Here is a tiny trained network, its code and every weight. The questions are about switching its units off for an input and a class, where a switched-off unit gives its printed mean instead of its output.

import numpy as np


def w(rows, s, z=0):
    codes = np.array(rows[::2]) - 128.0
    scale = np.full(codes.shape[1], s)
    scale[-1] = z or s
    return codes * scale


def norm(h):
    return h / np.sqrt((h * h).mean(-1, keepdims=True) + 1e-5)


def f(y):
    return np.maximum(y, 0)


def log_softmax(a):
    a = a - a.max(-1, keepdims=True)
    return a - np.log(np.exp(a).sum(-1, keepdims=True))


def net(x, mask):
    res = np.array(x, float).reshape(1, 3) / 4 @ E
    u = 0
    for l in range(3):
        y = f(norm(res) @ A[l][:, :-1].T + A[l][:, -1])
        res = res + np.where(mask[u : u + 3], y, B[l][:, -1]) @ B[l][:, :-1]
        u += 3
    return log_softmax(norm(res)[-1] @ U[:, :-1].T + U[:, -1])


A, B = {}, {}
E = w([
[254,178,174,162,90,159,147],'x0',
[67,197,132,171,148,147,226],'x1',
[211,52,131,119,68,116,153],'x2',
],0.0079)
A[0] = w([
[110,199,126,167,191,63,194,66],'L0N1',
[148,71,163,31,15,3,83,4],'L0N2',
[103,39,185,110,91,125,55,28],'L0N3',
],0.0053,0.0026)
B[0] = w([
[245,59,125,96,129,2,172,232],'L0N1',
[143,128,157,42,63,88,121,251],'L0N2',
[165,157,142,123,42,61,43,202],'L0N3',
],0.0074,0.0034)
A[1] = w([
[86,116,79,1,229,178,14,62],'L1N1',
[43,32,108,58,95,181,149,3],'L1N2',
[123,126,25,137,109,79,174,243],'L1N3',
],0.0063,0.0019)
B[1] = w([
[66,140,97,235,129,139,141,245],'L1N1',
[254,79,66,61,113,168,148,195],'L1N2',
[112,80,149,60,167,216,88,252],'L1N3',
],0.01,0.0035)
A[2] = w([
[135,76,165,128,117,1,71,4],'L2N1',
[215,76,131,167,143,153,129,149],'L2N2',
[174,176,179,130,144,118,140,118],'L2N3',
],0.0081,0.0031)
B[2] = w([
[111,126,152,98,5,122,27,204],'L2N1',
[62,218,114,168,216,66,148,254],'L2N2',
[174,167,165,142,94,98,163,228],'L2N3',
],0.011,0.0047)
U = w([
[147,121,158,138,86,249,156,3],'0',
[150,96,85,76,147,190,143,20],'1',
[75,117,107,165,162,181,103,182],'2',
[74,134,143,87,186,159,162,214],'3',
[177,208,172,168,150,113,163,252],'4',
[154,114,170,64,89,101,56,222],'5',
],0.012,0.0035)

Each question gives the input, the list of numbers given to net, and the class t.
The units are the neurons (one row each of A and B). Each row of codes is followed by its name. A weight is (code - 128) times the scale printed after its matrix; where a second scale follows, it is the last column's (A, B and U).
mask holds one flag per neuron, layer by layer. A switched-off neuron (its flag False) gives its mean, the last column of its row in B, instead of its output. The means were averaged over made-up inputs and are rounded, as every weight is.
A unit's drop is (log p(t) with every unit on - log p(t) with that unit switched off) / (log p(t) with every unit on - log p(t) with every unit switched off).
The circuit of an input: a set's keep is (log p(t) with only the set's units on - log p(t) with every unit switched off) / (log p(t) with every unit on - log p(t) with every unit switched off). Starting from all 9 units, units are removed one at a time, each time the one whose removal leaves the highest keep (on an exact tie, the one counted first), for as long as the keep stays at least 0.8.
units of the circuit, in order: the units of the circuit, biggest drop first
unit that matters most: the unit with the biggest drop
top k neurons: the k neurons with the biggest drops, biggest first
drop when u is switched off: that unit's drop, to one decimal
input [-4,-5,-3], class 2: top 2 neurons -> L1N1, L0N1
input [-7,4,-2], class 1: units of the circuit, in order -> L1N2, L2N2
input [-4,1,5], class 1: top 4 neurons -> L1N2, L0N1, L1N3, L2N3
input [-7,-3,-2], class 2: units of the circuit, in order -> L1N1
input [2,-3,-7], class 2: units of the circuit, in order -> L1N1, L2N3
input [0,5,4], class 3: units of the circuit, in order -> L1N3, L2N3
input [-2,3,5], class 3: top 2 neurons -> L2N2, L2N1
input [0,7,1], class 3: top 2 neurons -> L1N3, L0N3
input [-1,1,-1], class 3: units of the circuit, in order -> L1N3, L2N1
input [5,-7,-7], class 4: top 2 neurons -> L1N3, L2N1
input [-8,5,2], class 1: top 2 neurons -> L1N2, L2N2
input [-4,-1,-4], class 2: top 2 neurons -> L1N1, L2N2
input [-6,0,4], class 1: top 3 neurons -> L1N2, L0N1, L1N3
input [2,-8,-8], class 2: unit that matters most -> L1N1
input [-7,5,2], class 1: top 2 neurons -> L1N2, L2N2
input [6,-7,-5], class 4: top 2 neurons -> L0N1, L2N2
input [-1,6,1], class 3: top 2 neurons -> L1N3, L2N3
input [-8,3,8], class 1: top 3 neurons -> L1N2, L2N1, L0N1
input [4,-3,-1], class 4: drop when L0N1 is switched off -> 0.1
input [-3,0,-1], class 2: units of the circuit, in order -> L1N1
input [-7,6,6], class 1: drop when L1N2 is switched off -> 0.3
input [-1,3,0], class 3: drop when L1N3 is switched off -> 1.3
